Each row has a name. Each piece below is followed by the name of the row it came from. Each question is about the rows just above it.

<155>: [115 109 132 155 152 125  99 135 181 100  85  89  73 113  87 114 136 118
  99 125 139 115 154 148 172 141  89 145 134 124 138 126 110 123  70 122
 131 123 142 144 132 102 136 107 148 111 181 123 131  90 131  88 145  79
 107 119 125 149 100 161 152]
<32>: [ 97  79  96 113 107  78  56  94 145  75  71  79  66 127 107 139 163 145
 123 145 155 128 162 155 177 147  97 159 153 150 169 160 146 158 105 148
 151 132 142 131 110  70  99  63 106  71 142  93 107  72 120  84 143  74
 105 115 117 136  82 141 131]
<45>: [128 119 142 164 158 130 104 140 186 106  92  95  76 118  89 112 130 107
  84 105 116  91 130 127 156 132  88 157 153 153 174 165 148 159 101 141
 140 118 125 114  94  57  91  62 109  80 163 120 142 113 165 133 193 126
 111 131 106 113  99 145 125]
<94>: [ 96  80  96 112 106  75  52  91 142  71  66  80  73 123 104 136 160 142
 120 144 155 126 162 153 177 147  98 160 154 152 172 162 147 161 106 149
 152 134 142 132 109  70  99  68 106  69 142  92 106  73 118  82 142  75
 104 115 117 136  84 141 133]
<100>: [147 135 152 170 159 126  95 129 172  92  76  81  67 108  82 107 128 106
  83 107 120  95 134 131 158 135  90 157 155 154 177 169 152 164 108 149
 148 127 133 121  97  60  88  53 101  68 145 102 122  94 147 117 179 118
 149 160 160 176 120 171 154]
<121>: [135 125 144 160 152 119  91 123 166  88  71  79  66 110  90 117 142 125
 105 131 145 119 155 147 171 139  86 145 133 125 142 129 112 125  73 121
 129 118 136 135 123  91 130 101 148 114 188 135 145 104 146 105 157  81
 106 111 113 131  78 136 130]
<92>: [135 109 115 122 109  76  51  98 156  94  97 117 111 157 131 151 161 128
  91 104 108  79 117 116 148 130  90 159 154 150 165 148 125 130  71 115
 120 109 130 134 127 101 140 112 154 113 177 119 122  78 120  82 143  81
 120 138 148 173 119 172 154]
<133>: [108  93 107 123 116  86  59 100 150  78  72  84  78 127 108 139 162 143
 121 142 151 123 155 146 168 137  86 148 139 135 155 144 129 141  87 132
 135 118 129 120 101  64  97  68 112  79 156 109 127  96 146 112 171 106
 137 146 147 165 111 162 150]
[106 111 113 131] is in which row?  <121>
[123 166] is in which row?  <121>
which: [135 125 144 160 152 119  91 123 166  88  71  79  66 110  90 117 142 125
 105 131 145 119 155 147 171 139  86 145 133 125 142 129 112 125  73 121
 129 118 136 135 123  91 130 101 148 114 188 135 145 104 146 105 157  81
 106 111 113 131  78 136 130]  <121>

<29>: [ 94 187 136 112 128 139 107  89 164 202]
<93>: [116 167 142 125 133 138 154 101 175 186]
<77>: [116 154 138 133 167 125 142 107 107 123]
Where do [125 142 107 107] appear?  <77>
which: [107  89]  <29>
which: [116 167 142 125 133 138 154]  <93>
[167 142 125 133 138 154 101 175] is in which row?  <93>
The row with [138 133 167 125 142 107] is  <77>
which: [116 154 138 133 167 125 142]  <77>

<72>: [136 155 111 137  99 165  91 156  54 147  94 127  82  86 212 105 105 157
 145]
<110>: [136 155 111 137  99 165  91  94 147 156  82 127  54  86 105 113 107  91
 145]
<51>: [168 124 135 121 124 112 144 128 187  42 119  87 145 163  91 105 113 107
  96]
which: [156  54 147  94 127  82  86 212 105 105 157]  <72>
The row with [ 91 105 113 107] is  <51>
which: [128 187  42 119  87 145 163  91 105 113]  <51>
Where do [156  54 147  94 127  82] appear?  <72>

<105>: [132 146 146 139 133 213 117 183 150]
<41>: [104  82 115 118 129 109 120  96 147]
<48>: [ 75 116 114 110 125 161 134 103  82]
<37>: [108 110 116 114 125  88 113  82 131]
Where do [103  82] appear?  <48>
which: [ 82 115 118 129 109 120  96]  <41>
which: [110 116 114 125]  <37>

<69>: [ 90 128 149 112 146  66]
<82>: [100 132  95  98 116 130]
<113>: [104 136 142 136 151 148]
<11>: [127 108 149 112 146 130]
which: [127 108 149 112 146]  <11>
which: [136 151 148]  <113>
[ 98 116] is in which row?  <82>
which: [ 90 128 149 112 146  66]  <69>
[127 108 149] is in which row?  <11>
which: [128 149 112 146  66]  <69>

<61>: [103 206  81 129 113 161 135 132 106 129 128 141 111  89 181 131 101 172
 137 148 124 101  94 141 107 105 115  91 137 135]
<46>: [120 176  74 181 112 123 124 105 127  86 129 145 133  94 195 172 131 101
  99 145  90 146 173 120 112 149 129  93 106 118]
<126>: [120 132 135 113  81 161 206 129 118  86 129 145 133  94 195 172 131 101
  99 145  90 146 173 120 112 149 129  93 106 118]
which: [206  81 129 113 161 135 132]  <61>
Which row holds [132 106 129 128]?  <61>
which: [120 176  74 181 112 123 124 105 127  86 129 145 133  94 195 172 131 101
  99 145  90 146 173 120 112 149 129  93 106 118]  <46>
which: [101 172 137]  <61>
which: [132 106 129 128 141]  <61>
[128 141 111  89 181 131 101 172 137] is in which row?  <61>
which: [120 132 135 113  81 161 206 129 118  86 129 145 133  94 195 172 131 101
  99 145  90 146 173 120 112 149 129  93 106 118]  <126>

<43>: [124 213 133 160]
<158>: [124 179 123 162]
<136>: [179 124 135 162]
<141>: [123 179 123 167]
<154>: [113 213 140 126]
<8>: [120 168 135 167]
[123 179 123 167] is in which row?  <141>
which: [124 179]  <158>
which: [124 179 123]  <158>

<39>: [ 77 120 142 119 108]
<130>: [126 130  82 119 122]
<114>: [119 105  95 168 120]
<34>: [189 120 142 119 103]
which: [189 120 142 119 103]  <34>
Where do [119 103] appear?  <34>

<54>: [138 133 138 135 126 148 125 123 134 148 139 140 132 134 112 125 121 116
 127 149 140 156 139 127 124 141 135 132 152 128 137 128 127 137 114 148
 120 114 138 141 119 130 127 127 147 117 149 151 124 121 130 139 144 143
 125 135 154 142 127 145 124 132]
<107>: [138 133 138 135 126 148 123 134 121 125 139 140 132 134 112 125 121 116
 127 149 140 156 139 127 124 141 135 132 152 143 137 128 127 137 114 148
 120 114 138 141 119 130 127 127 147 117 149 151 124 121 130 139 144 143
 125 135 154 142 127 145 124 125]
<86>: [138 133 138 135 126 121 125 123 134 148 139 140 132 128 112 125 121 116
 127 149 140 156 139 127 124 141 135 132 152 128 137 128 127 137 114 148
 120 114 138 141 119 130 127 127 147 117 149 151 124 121 130 139 144 143
 125 135 154 142 127 145 124 132]
which: [121 125 123 134 148 139 140 132]  <86>
which: [138 133 138 135 126 148 123 134 121 125 139 140 132 134 112 125 121 116
 127 149 140 156 139 127 124 141 135 132 152 143 137 128 127 137 114 148
 120 114 138 141 119 130 127 127 147 117 149 151 124 121 130 139 144 143
 125 135 154 142 127 145 124 125]  <107>
The row with [143 137] is  <107>
which: [126 148 125]  <54>
[138 133 138 135 126 148 125 123 134 148 139 140 132 134 112 125 121 116
 127 149 140 156 139 127 124 141 135 132 152 128 137 128 127 137 114 148
 120 114 138 141 119 130 127 127 147 117 149 151 124 121 130 139 144 143
 125 135 154 142 127 145 124 132] is in which row?  <54>

<98>: [146 141 149 157  79]
<80>: [ 76  88 125 115 138]
<140>: [ 88 146 108  99 164]
<17>: [174 146  99 108 192]
<108>: [ 86 130 138 117 107]
which: [130 138 117 107]  <108>
which: [ 86 130 138 117]  <108>
Where do [ 88 125 115] appear?  <80>
Where do [146  99 108] appear?  <17>

<36>: [135 117 137 119 117]
<103>: [134 116 132 116 115]
<49>: [ 92 117 137 119 202]
<79>: [132 121 129 119 119]
<53>: [116 132 119 125 121]
which: [132 119 125 121]  <53>
The row with [ 92 117] is  <49>
Where do [129 119] appear?  <79>
which: [135 117 137 119 117]  <36>
which: [116 132 116]  <103>
which: [117 137 119 117]  <36>
Which row holds [135 117]?  <36>

<23>: [121 112 151 167 185  63  76 120 158 185 166 143 139 141 122 105 157 155
 100 127 148  94 164 114 140 160  73 173 170 100 158 118 162  99 141 106]
<78>: [ 79 167 126 135 112 151 167  68 193 180 120  98  96  91 143 117 141 134
 151 159 156 100 129 148  93  91 142 116  96 183  82 170 156  98 138 152]
<38>: [148  92 164 130 121 112 105 167  68  63  76 136 158 160  92 143 117 115
 134 105  97 156 100 129 148 167  91 142 140  96 183  82  88 156  98 138]
<56>: [121 112 151 167 185  63  76 120 158 185 166 143 139 141 122 105 157 155
 100 127 148  94 114 114 140 160  73 173 170 100 158 118 162  99 141 106]
The row with [121 112 151 167 185  63  76 120 158 185 166 143 139 141 122 105 157 155
 100 127 148  94 114 114 140 160  73 173 170 100 158 118 162  99 141 106] is  <56>
Which row holds [148  94 164]?  <23>
which: [ 68  63  76 136 158 160  92 143 117]  <38>

<74>: [ 97 175 150 113 100 108 164 142 157]
<76>: [117 181 142 121 103 111 149 147 155]
<164>: [103 176 149 108 101  96 155 150 154]
<7>: [114 169 154 119  89 102 160 162 160]
<179>: [119 179 128 128  84  97 163 142 163]
<14>: [106 191 167 108 105  98 152 151 138]
<188>: [116 190 140 116 106 126 160 145 141]
<209>: [118 167 149 117  93 105 153 155 165]
<16>: [121 174 127 122  95 103 143 147 154]
<116>: [104 172 143 135 103 102 160 151 165]
<47>: [ 92 181 139 116  92 103 149 130 147]
<44>: [121 181 138 125  95 107 154 146 155]
[84 97] is in which row?  <179>
The row with [103 143 147] is  <16>

<27>: [164 160 152 142 116 124 134 122 131 131 137 122 119 134 134 135 132 129
 131 132 128 133 124 133 125 123 125 121 135]
<30>: [162 158 150 144 122 120 133 127 134 136 136 122 119 131 129 125 129 134
 122 130 130 129 121 137 117 113 113 105 149]
<57>: [165 146 128 137 117 125 128 131 120 113 111 132 135 119 129 134 134 122
 200  78 126 167  62 196  93 137 182 187 109]
<59>: [162 145 135 134 117 124 125 134 125 116 108 138 123 137 121  98 115  98
 197  65 105 154  69 198  77 116 161 190  85]
<40>: [164 160 152 142 116 124 134 122 131 131 137 119 119 134 134 135 132 129
 131 132 128 133 124 133 125 123 125 121 135]
which: [135 119 129 134 134 122 200  78]  <57>
[122 119 134 134 135 132 129] is in which row?  <27>
Which row holds [196  93 137 182 187]?  <57>

<115>: [131 156 119 122 100 149]
<142>: [125 110 136 137 151 113]
<138>: [118 160 148 128 118 153]
<102>: [125 100 139 139 157 107]
<171>: [118 160 146 127 116 153]
<128>: [132 139 117 122  99 149]
<101>: [124 158 135 125 108 152]
<191>: [116  54 157 147 183  84]
<12>: [119 160 144 126 114 153]
<174>: [160 150  67 115  77 139]
<192>: [125 133 136 134 139 128]
<124>: [122 150 142 131 130 141]
which: [122 150 142]  <124>
Where do [160 148] appear?  <138>
which: [134 139]  <192>

